Below is a small trained network, with its code and all its weights. Each question gives an input and a class and asks what happens when units are switched off, that is, made to give their printed mean instead of their output.

import numpy as np


def w(rows, s, z=0):
    codes = np.array(rows[::2]) - 128.0
    scale = np.full(codes.shape[1], s)
    scale[-1] = z or s
    return codes * scale


def f(y):
    return np.maximum(y, 0)


def log_softmax(a):
    a = a - a.max(-1, keepdims=True)
    return a - np.log(np.exp(a).sum(-1, keepdims=True))


def net(x, mask):
    res = np.array(x, float).reshape(1, 5) / 4 @ E
    y = f(res @ A[0][:, :-1].T + A[0][:, -1])
    res = res + np.where(mask, y, B[0][:, -1]) @ B[0][:, :-1]
    return log_softmax(res[-1] @ U[:, :-1].T + U[:, -1])


A, B = {}, {}
E = w([
[144,89,148,66,117,114,145,143],'x0',
[196,116,59,197,191,59,197,54],'x1',
[153,173,46,50,76,3,33,58],'x2',
[70,147,82,174,135,58,145,209],'x3',
[120,160,103,120,110,154,153,124],'x4',
],0.0058)
A[0] = w([
[119,69,185,201,171,219,209,208,4],'neuron 1',
[224,77,193,37,94,159,162,73,229],'neuron 2',
[196,137,44,158,208,54,202,30,163],'neuron 3',
[28,158,183,73,68,182,41,209,176],'neuron 4',
[154,173,68,82,107,59,56,115,59],'neuron 5',
[40,158,106,159,133,2,166,229,97],'neuron 6',
],0.0065,0.002)
B[0] = w([
[30,33,91,28,7,190,77,67,241],'neuron 1',
[189,183,126,194,208,56,124,62,222],'neuron 2',
[237,104,88,92,171,158,119,207,254],'neuron 3',
[203,229,138,180,186,110,175,215,247],'neuron 4',
[35,65,89,39,79,209,3,68,218],'neuron 5',
[124,171,211,96,68,22,227,53,212],'neuron 6',
],0.0059,0.006)
U = w([
[2,35,88,24,62,199,46,16,19],'0',
[126,197,188,160,180,90,193,26,255],'1',
[180,199,94,176,248,152,145,216,113],'2',
[92,168,130,201,219,129,117,92,169],'3',
],0.0047,0.0018)

Each question gives the input, the list of numbers given to net, and the class t.
The units are the neurons (one row each of A and B). Each row of codes is followed by its name. A weight is (code - 128) times the scale printed after its matrix; where a second scale follows, it is the last column's (A, B and U).
mask holds one flag per neuron, in row order. A switched-off neuron (its flag False) gives its mean, the last column of its row in B, instead of its output. The means were averaged over made-up inputs and are rounded, as every weight is.
A unit's drop is (log p(t) with every unit on - log p(t) with that unit switched off) / (log p(t) with every unit on - log p(t) with every unit switched off).
The circuit of an input: a set's keep is (log p(t) with only the set's units on - log p(t) with every unit switched off) / (log p(t) with every unit on - log p(t) with every unit switched off). Starting from all 6 units, units are removed one at a time, each time the one whose removal leaves the highest keep (on an exact tie, the one counted first), for as long as the keep stays at least 0.8.
units of the circuit, in order: the units of the circuit, biggest drop first
most important unit: the unit with the biggest drop
k most important neurons: the k neurons with the biggest drops, biggest first
drop of u: that unit's drop, to one decimal
input [-2,-8,3,-7,-8], class 2: units of the circuit, in order	(neuron 4)
input [-2,6,1,-3,7], class 2: 3 most important neurons	(neuron 3; neuron 1; neuron 6)
input [7,-8,-3,2,-5], class 2: 3 most important neurons	(neuron 4; neuron 5; neuron 6)
input [-5,-5,4,-4,-7], class 2: 3 most important neurons	(neuron 1; neuron 4; neuron 6)
input [2,0,-5,1,-6], class 0: 2 most important neurons	(neuron 1; neuron 4)
input [0,-6,4,2,-2], class 2: 2 most important neurons	(neuron 4; neuron 1)
input [-5,5,8,5,-5], class 0: 3 most important neurons	(neuron 5; neuron 4; neuron 2)
input [5,1,-8,-8,-2], class 0: 2 most important neurons	(neuron 1; neuron 4)
input [2,-3,2,-7,-6], class 1: units of the circuit, in order	(neuron 2; neuron 1)
input [5,8,4,-7,-1], class 2: 4 most important neurons	(neuron 3; neuron 1; neuron 6; neuron 2)
input [5,-8,5,5,-7], class 2: 2 most important neurons	(neuron 4; neuron 1)
input [7,-8,-3,-4,-5], class 2: 3 most important neurons	(neuron 4; neuron 6; neuron 5)
input [-7,8,1,-4,6], class 2: 3 most important neurons	(neuron 3; neuron 1; neuron 6)
input [7,-7,3,5,7], class 2: most important unit	neuron 4
input [-5,1,-6,-6,6], class 0: drop of neuron 1	0.9
input [5,8,-1,-6,-2], class 2: drop of neuron 5	0.1
input [1,-7,4,-7,-3], class 1: drop of neuron 2	0.2
